Here is a tiny trained network, its code and every weight. The questions are about switching its units off for an input and a class, where a switched-off unit gives its printed mean instead of its output.

import numpy as np


def w(rows, s, z=0):
    codes = np.array(rows[::2]) - 128.0
    scale = np.full(codes.shape[1], s)
    scale[-1] = z or s
    return codes * scale


def f(y):
    return np.maximum(y, 0)


def log_softmax(a):
    a = a - a.max(-1, keepdims=True)
    return a - np.log(np.exp(a).sum(-1, keepdims=True))


def net(x, mask):
    res = np.array(x, float).reshape(1, 6) / 4 @ E
    y = f(res @ A[0][:, :-1].T + A[0][:, -1])
    res = res + np.where(mask, y, B[0][:, -1]) @ B[0][:, :-1]
    return log_softmax(res[-1] @ U[:, :-1].T + U[:, -1])


A, B = {}, {}
E = w([
[211,154,211,130,99,44,130],'x0',
[124,114,137,142,148,124,130],'x1',
[145,165,163,24,200,143,110],'x2',
[127,119,111,118,129,97,116],'x3',
[179,73,135,138,118,198,5],'x4',
[130,128,132,130,130,134,131],'x5',
],0.016)
A[0] = w([
[6,185,78,124,164,124,205,200],'n0',
[148,81,91,60,188,148,87,164],'n1',
[50,113,47,121,111,189,72,239],'n2',
[172,139,101,115,123,61,190,131],'n3',
[110,153,146,56,135,127,102,151],'n4',
[125,135,124,208,53,57,157,203],'n5',
[92,140,116,163,70,76,201,188],'n6',
[147,211,218,54,191,51,185,143],'n7',
[37,139,38,104,187,157,173,183],'n8',
[165,96,87,174,90,149,162,218],'n9',
[125,64,64,247,54,126,140,254],'n10',
[176,188,171,156,132,187,100,145],'n11',
[213,154,180,162,95,89,86,130],'n12',
[186,64,84,99,65,152,143,115],'n13',
[169,59,155,76,102,97,49,137],'n14',
],0.011,0.0065)
B[0] = w([
[197,166,130,176,115,2,101,232],'n0',
[120,118,127,121,203,178,118,184],'n1',
[122,88,66,88,142,164,57,217],'n2',
[100,108,127,122,121,160,177,188],'n3',
[119,157,152,92,160,132,105,171],'n4',
[129,80,190,200,35,160,168,221],'n5',
[142,144,180,171,69,144,164,214],'n6',
[142,137,141,53,170,112,205,251],'n7',
[165,179,154,191,209,136,13,214],'n8',
[137,107,112,144,47,110,62,186],'n9',
[117,44,102,167,50,100,114,248],'n10',
[131,135,137,144,179,94,102,168],'n11',
[138,177,100,187,101,54,151,205],'n12',
[127,153,92,124,80,145,99,160],'n13',
[134,157,138,171,191,120,77,196],'n14',
],0.011,0.022)
U = w([
[196,129,113,192,66,50,58,254],'0',
[128,221,165,120,186,60,55,228],'1',
[74,118,174,173,54,113,191,9],'2',
[121,154,144,38,134,85,197,43],'3',
[39,42,75,111,67,175,35,2],'4',
[98,125,106,75,186,254,74,101],'5',
],0.0099,0.0017)

Each question gives the input, the list of numbers given to net, and the class t.
The units are the neurons (one row each of A and B). Each row of codes is followed by its name. A weight is (code - 128) times the scale printed after its matrix; where a second scale follows, it is the last column's (A, B and U).
mask holds one flag per neuron, in row order. A switched-off neuron (its flag False) gives its mean, the last column of its row in B, instead of its output. The means were averaged over made-up inputs and are rounded, as every weight is.
A unit's drop is (log p(t) with every unit on - log p(t) with that unit switched off) / (log p(t) with every unit on - log p(t) with every unit switched off).
The circuit of an input: a set's keep is (log p(t) with only the set's units on - log p(t) with every unit switched off) / (log p(t) with every unit on - log p(t) with every unit switched off). Starting from the 12 units with the biggest drops (on a tie, the unit counted first), units are removed one at a time, each time the one whose removal leaves the highest keep (on an exact tie, the one counted first), for as long as the keep stays at least 0.8.
circuit, biggest first: the units of the circuit, biggest drop first
most important unit: the unit with the biggest drop
k most important neurons: the k neurons with the biggest drops, biggest first
drop when u is switched off: that unit's drop, to one decimal
input [-1,6,-1,-6,8,-7], class 4: circuit, biggest first : [n0]
input [0,-5,-3,8,4,8], class 4: circuit, biggest first : [n0 n8]
input [1,-1,3,-1,-6,-8], class 3: 3 most important neurons : [n7 n14 n3]
input [-8,5,-6,8,1,5], class 4: 3 most important neurons : [n2 n12 n10]
input [7,3,5,-6,0,2], class 3: 3 most important neurons : [n7 n8 n0]
input [-5,-5,4,-1,0,-7], class 1: 2 most important neurons : [n0 n8]
input [8,-6,8,-1,0,8], class 3: 3 most important neurons : [n7 n8 n0]
input [-5,-2,3,-7,1,8], class 5: 2 most important neurons : [n2 n12]
input [7,-6,0,8,-8,6], class 2: 2 most important neurons : [n5 n6]
input [0,5,5,2,6,8], class 5: 2 most important neurons : [n0 n1]
input [-3,1,-6,-6,8,8], class 4: drop when n13 is switched off : 0.0
input [-4,5,1,-7,5,-2], class 5: drop when n1 is switched off : 0.1
input [6,7,7,1,2,-3], class 1: drop when n14 is switched off : 0.2
input [4,2,3,7,0,6], class 3: most important unit : n8
input [1,4,8,8,-4,-3], class 3: drop when n7 is switched off : 1.0
